Below are the code and all the weights of a small trained network. Each question names an input and a class and asks about switching units off, where a switched-off unit gives its printed mean instead of its output.

import numpy as np


def w(rows, s, z=0):
    codes = np.array(rows[::2]) - 128.0
    scale = np.full(codes.shape[1], s)
    scale[-1] = z or s
    return codes * scale


def f(y):
    return y / 2 * (1 + np.tanh(0.7978845608 * (y + 0.044715 * y**3)))


def log_softmax(a):
    a = a - a.max(-1, keepdims=True)
    return a - np.log(np.exp(a).sum(-1, keepdims=True))


def net(x, mask):
    res = np.array(x, float).reshape(1, 3) / 4 @ E
    y = f(res @ A[0][:, :-1].T + A[0][:, -1])
    res = res + np.where(mask, y, B[0][:, -1]) @ B[0][:, :-1]
    return log_softmax(res[-1] @ U[:, :-1].T + U[:, -1])


A, B = {}, {}
E = w([
[17,165,131,239,144,82,50],'x0',
[64,221,130,95,184,205,186],'x1',
[174,139,247,150,229,141,103],'x2',
],0.011)
A[0] = w([
[82,171,128,142,181,165,178,1],'N0',
[205,31,110,248,83,107,97,9],'N1',
[217,167,192,185,196,86,113,2],'N2',
[174,90,109,49,156,134,167,61],'N3',
[69,176,53,118,67,85,121,27],'N4',
[176,159,109,162,113,139,142,13],'N5',
[134,57,33,151,65,60,187,70],'N6',
[70,172,51,67,140,185,141,47],'N7',
[103,144,126,205,171,110,93,55],'N8',
],0.011,0.0066)
B[0] = w([
[166,158,152,141,134,132,47,190],'N0',
[161,159,146,137,114,111,81,241],'N1',
[148,126,88,122,177,139,182,217],'N2',
[80,90,158,80,91,154,78,204],'N3',
[115,113,73,81,129,144,122,231],'N4',
[192,133,99,43,173,217,3,113],'N5',
[148,145,112,145,161,121,153,254],'N6',
[191,154,147,129,138,104,119,224],'N7',
[107,57,114,92,94,169,84,214],'N8',
],0.02,0.0098)
U = w([
[86,36,130,88,66,182,65,76],'0',
[180,124,77,125,254,143,153,150],'1',
[208,196,187,181,156,93,64,56],'2',
[75,132,164,176,127,85,178,248],'3',
],0.011,0.014)

Each question gives the input, the list of numbers given to net, and the class t.
The units are the neurons (one row each of A and B). Each row of codes is followed by its name. A weight is (code - 128) times the scale printed after its matrix; where a second scale follows, it is the last column's (A, B and U).
mask holds one flag per neuron, in row order. A switched-off neuron (its flag False) gives its mean, the last column of its row in B, instead of its output. The means were averaged over made-up inputs and are rounded, as every weight is.
A unit's drop is (log p(t) with every unit on - log p(t) with that unit switched off) / (log p(t) with every unit on - log p(t) with every unit switched off).
The circuit of an input: a set's keep is (log p(t) with only the set's units on - log p(t) with every unit switched off) / (log p(t) with every unit on - log p(t) with every unit switched off). Starting from all 9 units, units are removed one at a time, each time the one whose removal leaves the highest keep (on an exact tie, the one counted first), for as long as the keep stays at least 0.8.
circuit, biggest first: the units of the circuit, biggest drop first
most important unit: the unit with the biggest drop
k most important neurons: the k neurons with the biggest drops, biggest first
drop of u: that unit's drop, to one decimal
input [3,1,6], class 1: most important unit : N2
input [-3,4,2], class 2: 2 most important neurons : N8, N4
input [6,-6,4], class 0: 4 most important neurons : N8, N7, N6, N0
input [-2,-2,-2], class 3: circuit, biggest first : N8, N4, N7, N0
input [1,-1,-3], class 3: 2 most important neurons : N2, N7
input [5,5,-6], class 1: circuit, biggest first : N4, N7
input [2,-3,-6], class 1: 2 most important neurons : N6, N4
input [-1,1,-3], class 3: circuit, biggest first : N2, N0, N8
input [1,-3,-2], class 3: 2 most important neurons : N7, N0
input [4,0,5], class 1: 2 most important neurons : N2, N3
input [7,2,6], class 0: 2 most important neurons : N8, N6
input [2,-7,-6], class 2: 3 most important neurons : N1, N2, N8
input [7,8,-4], class 2: 2 most important neurons : N7, N0
input [2,-1,0], class 3: most important unit : N3
input [0,0,-1], class 3: 2 most important neurons : N8, N2
input [0,4,-2], class 2: circuit, biggest first : N2, N7
input [-3,-5,-5], class 1: drop of N6 : 2.5
input [8,0,7], class 0: drop of N8 : 2.0
input [-7,3,-1], class 0: drop of N3 : 0.7
input [2,-7,-3], class 2: most important unit : N1
